Below is a small trained network, with its code and all its weights. Each question gives an input and a class and asks what happens when units are switched off, that is, made to give their printed mean instead of their output.

import numpy as np


def w(rows, s, z=0):
    codes = np.array(rows[::2]) - 128.0
    scale = np.full(codes.shape[1], s)
    scale[-1] = z or s
    return codes * scale


def f(y):
    return np.maximum(y, 0)


def log_softmax(a):
    a = a - a.max(-1, keepdims=True)
    return a - np.log(np.exp(a).sum(-1, keepdims=True))


def net(x, mask):
    res = np.array(x, float).reshape(1, 8) / 4 @ E
    y = f(res @ A[0][:, :-1].T + A[0][:, -1])
    res = res + np.where(mask, y, B[0][:, -1]) @ B[0][:, :-1]
    return log_softmax(res[-1] @ U[:, :-1].T + U[:, -1])


A, B = {}, {}
E = w([
[61,169,137,140,105,68,105,43,148,115,117],'x0',
[129,131,122,136,140,138,126,117,125,122,136],'x1',
[125,132,137,125,111,125,118,139,128,162,138],'x2',
[155,167,182,122,111,129,149,152,180,60,170],'x3',
[122,126,128,143,148,124,138,123,121,117,134],'x4',
[114,135,136,131,136,128,134,132,113,132,135],'x5',
[132,134,130,131,135,128,126,126,128,132,128],'x6',
[142,123,118,5,147,120,197,88,145,158,140],'x7',
],0.022)
A[0] = w([
[199,104,155,102,167,178,192,169,110,150,172,149],'neuron 1',
[182,104,136,152,185,162,64,229,103,125,128,221],'neuron 2',
[59,102,127,183,106,85,39,71,103,118,53,183],'neuron 3',
[132,99,125,198,122,175,109,231,116,108,97,233],'neuron 4',
[71,202,164,172,78,77,57,129,147,56,119,144],'neuron 5',
[187,70,121,40,162,147,194,164,128,165,142,164],'neuron 6',
[152,68,101,138,165,85,113,95,89,144,97,240],'neuron 7',
[160,147,148,84,140,152,156,132,184,82,186,125],'neuron 8',
[167,80,47,106,181,112,132,133,108,145,118,223],'neuron 9',
[205,132,158,103,128,162,194,153,146,135,175,117],'neuron 10',
[99,93,61,146,116,163,143,92,93,135,88,254],'neuron 11',
[74,155,139,54,137,73,166,12,174,153,146,37],'neuron 12',
[151,177,239,116,85,137,153,164,217,27,255,145],'neuron 13',
[147,112,90,69,164,193,189,159,84,172,118,190],'neuron 14',
],0.01,0.0069)
B[0] = w([
[147,125,115,90,165,77,157,118,170,91,191,205],'neuron 1',
[108,169,57,121,90,135,168,188,149,134,97,223],'neuron 2',
[60,153,171,144,99,119,84,98,83,146,64,228],'neuron 3',
[95,149,89,119,96,194,125,211,125,119,76,230],'neuron 4',
[191,118,176,202,173,202,62,116,143,163,81,223],'neuron 5',
[130,95,143,86,143,95,176,99,111,119,161,217],'neuron 6',
[87,138,102,83,118,132,128,128,133,168,97,182],'neuron 7',
[162,177,148,120,141,124,147,151,148,84,168,188],'neuron 8',
[104,118,87,98,93,91,156,103,104,163,133,187],'neuron 9',
[176,149,108,141,143,102,172,125,131,92,202,192],'neuron 10',
[123,142,123,67,118,133,113,111,111,154,58,188],'neuron 11',
[117,166,20,164,103,207,160,248,130,116,112,223],'neuron 12',
[245,160,132,208,191,138,107,140,147,44,155,251],'neuron 13',
[122,98,90,95,171,96,194,94,147,169,125,205],'neuron 14',
],0.012,0.027)
U = w([
[53,140,53,103,84,180,136,201,132,172,110,206],'0',
[165,163,70,182,138,167,110,245,143,68,154,160],'1',
[122,2,112,90,164,65,158,22,124,191,172,143],'2',
[178,119,190,137,170,34,158,73,169,72,218,4],'3',
[59,145,196,155,101,104,8,55,81,153,97,119],'4',
[185,102,236,204,197,198,43,72,162,123,120,74],'5',
],0.0097,0.0038)

Each question gives the input, the list of numbers given to net, and the class t.
The units are the neurons (one row each of A and B). Each row of codes is followed by its name. A weight is (code - 128) times the scale printed after its matrix; where a second scale follows, it is the last column's (A, B and U).
mask holds one flag per neuron, in row order. A switched-off neuron (its flag False) gives its mean, the last column of its row in B, instead of its output. The means were averaged over made-up inputs and are rounded, as every weight is.
A unit's drop is (log p(t) with every unit on - log p(t) with that unit switched off) / (log p(t) with every unit on - log p(t) with every unit switched off).
The circuit of an input: a set's keep is (log p(t) with only the set's units on - log p(t) with every unit switched off) / (log p(t) with every unit on - log p(t) with every unit switched off). Starting from the 12 units with the biggest drops (on a tie, the unit counted first), units are removed one at a time, each time the one whose removal leaves the highest keep (on an exact tie, the one counted first), for as long as the keep stays at least 0.8.
units of the circuit, in order: the units of the circuit, biggest drop first
unit that matters most: the unit with the biggest drop
top k neurons: the k neurons with the biggest drops, biggest first
drop when u is switched off: that unit's drop, to one decimal
input [-5,5,-3,8,8,-7,-4,1], class 3: units of the circuit, in order	(neuron 12; neuron 1)
input [1,-1,5,-3,7,-4,0,-8], class 4: units of the circuit, in order	(neuron 3)
input [-7,6,3,4,-4,1,5,1], class 3: top 3 neurons	(neuron 12; neuron 1; neuron 6)
input [-5,-7,-7,8,0,-3,8,1], class 3: top 2 neurons	(neuron 12; neuron 1)
input [0,0,7,0,4,-5,-4,0], class 0: top 3 neurons	(neuron 13; neuron 5; neuron 3)
input [0,-8,6,-1,7,7,-4,2], class 2: top 4 neurons	(neuron 4; neuron 2; neuron 12; neuron 13)
input [0,4,8,-5,-1,6,-4,3], class 2: top 2 neurons	(neuron 4; neuron 2)
input [1,4,1,7,0,-4,5,-3], class 5: units of the circuit, in order	(neuron 12; neuron 5)
input [-7,6,8,-3,3,3,1,0], class 0: top 2 neurons	(neuron 2; neuron 4)
input [8,2,-3,-1,-3,3,2,-8], class 4: top 2 neurons	(neuron 3; neuron 13)
input [-1,-5,0,-7,-7,1,-3,5], class 2: drop when neuron 8 is switched off	0.0
input [1,3,-2,4,-2,1,4,-2], class 5: drop when neuron 12 is switched off	0.4
input [-3,5,-3,-4,-2,-6,-4,1], class 2: drop when neuron 12 is switched off	0.3
input [-2,-4,6,0,8,8,-2,5], class 2: unit that matters most	neuron 13
